[[13 40]
 [23 24]]
:
[13 24]

[[-39   3  16  -9  40]
 [ 22  -3  21  30   6]]
:
[-39  -3]

[[  7 -13]
 [  7 -25]
 [ 48 -15]
 [  4   2]
 [  1 -25]]
:
[  7 -25]

[[ -8   6 -26  25]
 [  6  -1   4   4]
 [  2 -13  39 -21]]
:
[-8 -1 39]

[[ -9 -15 -43   0]
 [ -5 -39 -17  -2]
 [ -4  12  -4   2]
 [ -5  53  16   4]]
:
[ -9 -39  -4   4]

[[-19  -9]
 [ -7 -39]]
:
[-19 -39]

[[-20  37   4  -5]
 [-23  26   1 -24]
 [ -8  26  18 -27]
 [ 29 -29   4  -9]
 [ 23   5 -33  12]]
:
[-20  26  18  -9]
---
[[  7  -5   1 -52   9  24 -45  20 -11   3]
 [ -7   9   9  33  -5   1 -10   3  -5   2]
 [  1   1   3 -49   0  40 -37  19  -7  21]
 [ -8  17   4  34 -10  29 -41  28 -16  13]
 [-14   7  -1  37 -15   6  -7   4   2   0]
 [  9 -12  -8 -33   8 -11   9   4   5   5]]
:
[[ -7   9   9  33  -5   1 -10   3  -5   2]
 [ -8  17   4  34 -10  29 -41  28 -16  13]
 [  9 -12  -8 -33   8 -11   9   4   5   5]]

[[ 27 -30   6 -15 -49 -28   0 -50]
 [-12   1  -8  -6   1  -1  -5   1]
 [ -3   0   1  18  24   7  -5  25]
 [  9   5   3 -19 -27  -4  11 -30]
 [ -1   2   2  14  19   6  -1  20]
 [  4   4   3  -3  -4   2   6  -5]]
:
[[-12   1  -8  -6   1  -1  -5   1]
 [  9   5   3 -19 -27  -4  11 -30]
 [  4   4   3  -3  -4   2   6  -5]]

[[-40  -1   8  23   4  12]
 [  9 -17   2  -4 -13  12]
 [-35 -14 -43  31  33   5]
 [-13   4 -11 -21  12 -11]
 [ 12 -15  -6  -9 -12   8]]
:
[[  9 -17   2  -4 -13  12]
 [-13   4 -11 -21  12 -11]]

[[-38  17]
 [ 21 -36]
 [  0 -24]
 [ 43 -19]
 [-38  -4]
 [-40   6]
 [ 40 -12]
 [ 41 -17]
 [ 40 -12]
 [ 27 -42]
 [ 39  -8]]
:
[[ 21 -36]
 [ 43 -19]
 [-40   6]
 [ 41 -17]
 [ 27 -42]]

[[-23  -8  14  -5  13]
 [ -7   0 -10  18  -2]
 [-35  28 -13  -2   5]
 [ 40  -5 -14  16 -18]]
:
[[ -7   0 -10  18  -2]
 [ 40  -5 -14  16 -18]]

[[ 11  -5 -15 -13 -18 -22 -11 -23   3  -6 -21]
 [ 17   2 -13 -11 -18 -22  -9 -19  11  -3 -22]
 [  2  -6 -12 -10 -13 -15  -9 -15  -2  -7 -14]
 [ 23  -1 -15 -12 -18 -25  -9 -26  11  -2 -22]
 [  3  -5 -12 -10 -13 -15  -9 -15  -1  -7 -15]
 [-46  -4  14   7  17  26   3  34 -23  -5  20]]
:
[[ 17   2 -13 -11 -18 -22  -9 -19  11  -3 -22]
 [ 23  -1 -15 -12 -18 -25  -9 -26  11  -2 -22]
 [-46  -4  14   7  17  26   3  34 -23  -5  20]]

[[  1   4   2  -1   6   1   0  -3   4  -3   1]
 [ 45  -5  16  16  13   5  -3  10  -6  -8 -10]
 [ 15 -19 -16 -11  -6 -17 -27 -38 -24 -47 -32]
 [-36   2 -12  -5 -14  -2   9 -20  -2  -5   4]
 [ 14  15  33  21  10  14  25  26  12  25  14]
 [-43  -6 -27 -22  -8 -14  -8 -28  -2 -12  -3]]
:
[[ 45  -5  16  16  13   5  -3  10  -6  -8 -10]
 [-36   2 -12  -5 -14  -2   9 -20  -2  -5   4]
 [-43  -6 -27 -22  -8 -14  -8 -28  -2 -12  -3]]
